Below are the code and all the weights of a small trained network. Each question names an input and a class and asks about switching units off, where a switched-off unit gives its printed mean instead of its output.

import numpy as np


def w(rows, s, z=0):
    codes = np.array(rows[::2]) - 128.0
    scale = np.full(codes.shape[1], s)
    scale[-1] = z or s
    return codes * scale


def norm(h):
    return h / np.sqrt((h * h).mean(-1, keepdims=True) + 1e-5)


def f(y):
    return np.maximum(y, 0)


def log_softmax(a):
    a = a - a.max(-1, keepdims=True)
    return a - np.log(np.exp(a).sum(-1, keepdims=True))


def net(x, mask):
    res = np.array(x, float).reshape(1, 7) / 4 @ E
    u = 0
    for l in range(2):
        y = f(norm(res) @ A[l][:, :-1].T + A[l][:, -1])
        res = res + np.where(mask[u : u + 7], y, B[l][:, -1]) @ B[l][:, :-1]
        u += 7
    return log_softmax(norm(res)[-1] @ U[:, :-1].T + U[:, -1])


A, B = {}, {}
E = w([
[209,158,232,53,153,219,244,134,159,224,163],'x0',
[136,121,167,90,63,46,148,198,133,179,138],'x1',
[167,90,67,184,88,137,159,107,66,208,164],'x2',
[89,141,147,2,39,113,170,66,200,111,71],'x3',
[70,17,191,59,117,105,131,204,139,116,190],'x4',
[152,127,44,113,216,96,99,113,111,141,47],'x5',
[109,108,233,169,186,140,109,74,136,200,116],'x6',
],0.0073)
A[0] = w([
[211,71,71,228,150,182,115,180,81,189,118,80],'0.n1',
[161,180,42,152,141,102,130,110,79,90,117,4],'0.n2',
[110,190,140,163,18,131,100,134,135,114,102,16],'0.n3',
[65,52,22,29,127,123,52,123,120,122,164,76],'0.n4',
[139,107,106,132,166,187,224,254,131,240,98,92],'0.n5',
[133,107,178,172,113,183,93,163,193,143,144,86],'0.n6',
[166,119,117,208,176,123,80,78,16,174,220,112],'0.n7',
],0.0077,0.0036)
B[0] = w([
[195,147,121,152,67,86,119,208,54,11,48,236],'0.n1',
[53,60,159,12,62,141,113,131,185,224,160,195],'0.n2',
[143,165,92,197,86,103,190,83,185,227,87,165],'0.n3',
[71,153,146,141,183,181,44,119,2,73,155,220],'0.n4',
[115,145,108,209,63,45,178,87,201,162,45,224],'0.n5',
[149,120,146,109,123,142,87,85,174,125,206,174],'0.n6',
[137,225,157,237,68,31,141,119,108,98,25,255],'0.n7',
],0.008,0.006)
A[1] = w([
[118,157,127,80,149,158,149,165,206,96,249,106],'1.n1',
[93,131,255,114,86,119,159,123,181,194,136,255],'1.n2',
[128,138,144,188,218,112,117,87,145,120,85,93],'1.n3',
[92,172,85,132,58,63,191,136,227,175,141,38],'1.n4',
[151,205,130,114,115,182,171,152,170,71,111,98],'1.n5',
[121,181,156,211,214,175,116,127,133,115,84,112],'1.n6',
[55,44,221,118,118,138,129,205,117,97,205,108],'1.n7',
],0.0082,0.0031)
B[1] = w([
[114,156,95,87,138,152,66,141,45,82,121,161],'1.n1',
[103,57,42,118,193,246,165,127,135,165,255,255],'1.n2',
[155,177,203,201,53,61,164,141,142,143,123,173],'1.n3',
[133,81,175,141,108,50,140,79,178,250,160,215],'1.n4',
[115,153,146,20,200,79,73,67,144,124,172,175],'1.n5',
[152,155,180,39,31,67,87,87,104,156,61,185],'1.n6',
[97,178,43,13,183,196,85,164,109,85,69,188],'1.n7',
],0.0085,0.0092)
U = w([
[101,69,130,107,127,135,156,77,204,208,177,1],'0',
[135,155,136,191,67,46,88,132,64,69,24,226],'1',
[3,95,64,1,223,214,65,163,63,20,163,156],'2',
],0.0089,0.0014)

Each question gives the input, the list of numbers given to net, and the class t.
The units are the neurons (one row each of A and B). Each row of codes is followed by its name. A weight is (code - 128) times the scale printed after its matrix; where a second scale follows, it is the last column's (A, B and U).
mask holds one flag per neuron, layer by layer. A switched-off neuron (its flag False) gives its mean, the last column of its row in B, instead of its output. The means were averaged over made-up inputs and are rounded, as every weight is.
A unit's drop is (log p(t) with every unit on - log p(t) with that unit switched off) / (log p(t) with every unit on - log p(t) with every unit switched off).
The circuit of an input: a set's keep is (log p(t) with only the set's units on - log p(t) with every unit switched off) / (log p(t) with every unit on - log p(t) with every unit switched off). Starting from the 12 units with the biggest drops (on a tie, the unit counted first), units are removed one at a time, each time the one whose removal leaves the highest keep (on an exact tie, the one counted first), for as long as the keep stays at least 0.8.
circuit, biggest first: the units of the circuit, biggest drop first
most important unit: the unit with the biggest drop
k most important neurons: the k neurons with the biggest drops, biggest first
top k neurons in layer l: the k neurons of layer l with the biggest drops, biggest first
drop of u: that unit's drop, to one decimal
input [5,5,8,-6,7,4,0], class 1: circuit, biggest first	(0.n1)
input [-7,4,6,1,-7,-6,-2], class 0: top 2 neurons in layer 0	(0.n2 0.n3)
input [8,-3,-5,-1,-8,3,-8], class 0: top 3 neurons in layer 0	(0.n4 0.n5 0.n2)
input [-2,-1,6,4,5,6,6], class 1: top 2 neurons in layer 1	(1.n2 1.n3)
input [-8,0,1,6,2,-3,-7], class 2: 3 most important neurons	(0.n4 0.n7 0.n5)
input [-8,2,-2,7,-6,-3,-1], class 0: top 2 neurons in layer 0	(0.n3 0.n1)
input [-4,5,-1,-2,-6,2,-5], class 0: top 3 neurons in layer 0	(0.n2 0.n3 0.n7)
input [-5,3,8,6,-8,6,-3], class 0: 2 most important neurons	(0.n2 0.n7)
input [-7,6,-1,6,3,-8,-4], class 2: top 2 neurons in layer 0	(0.n4 0.n5)
input [2,-4,-5,0,-1,7,7], class 1: 2 most important neurons	(0.n2 1.n3)
input [2,2,-5,2,-3,0,-2], class 0: top 2 neurons in layer 0	(0.n4 0.n3)
input [3,-8,-4,-6,-2,-3,-6], class 1: 2 most important neurons	(1.n2 0.n7)
input [-7,1,3,5,3,4,-4], class 2: 2 most important neurons	(0.n4 0.n7)
input [-1,-4,-1,0,6,6,8], class 1: circuit, biggest first	(1.n3)
input [-8,7,5,1,-6,-5,-7], class 0: top 2 neurons in layer 0	(0.n2 0.n3)
input [6,6,-7,2,5,-6,1], class 2: top 2 neurons in layer 1	(1.n7 1.n1)
input [2,1,-2,6,2,-5,-1], class 2: top 2 neurons in layer 1	(1.n1 1.n7)
input [3,2,0,-2,8,-4,7], class 2: drop of 0.n7	0.1
input [-2,7,-2,5,-8,-6,-1], class 0: drop of 0.n5	0.0
input [-4,1,7,4,-5,-5,-4], class 0: drop of 0.n2	0.1
input [-5,2,2,4,5,5,2], class 2: most important unit	0.n7
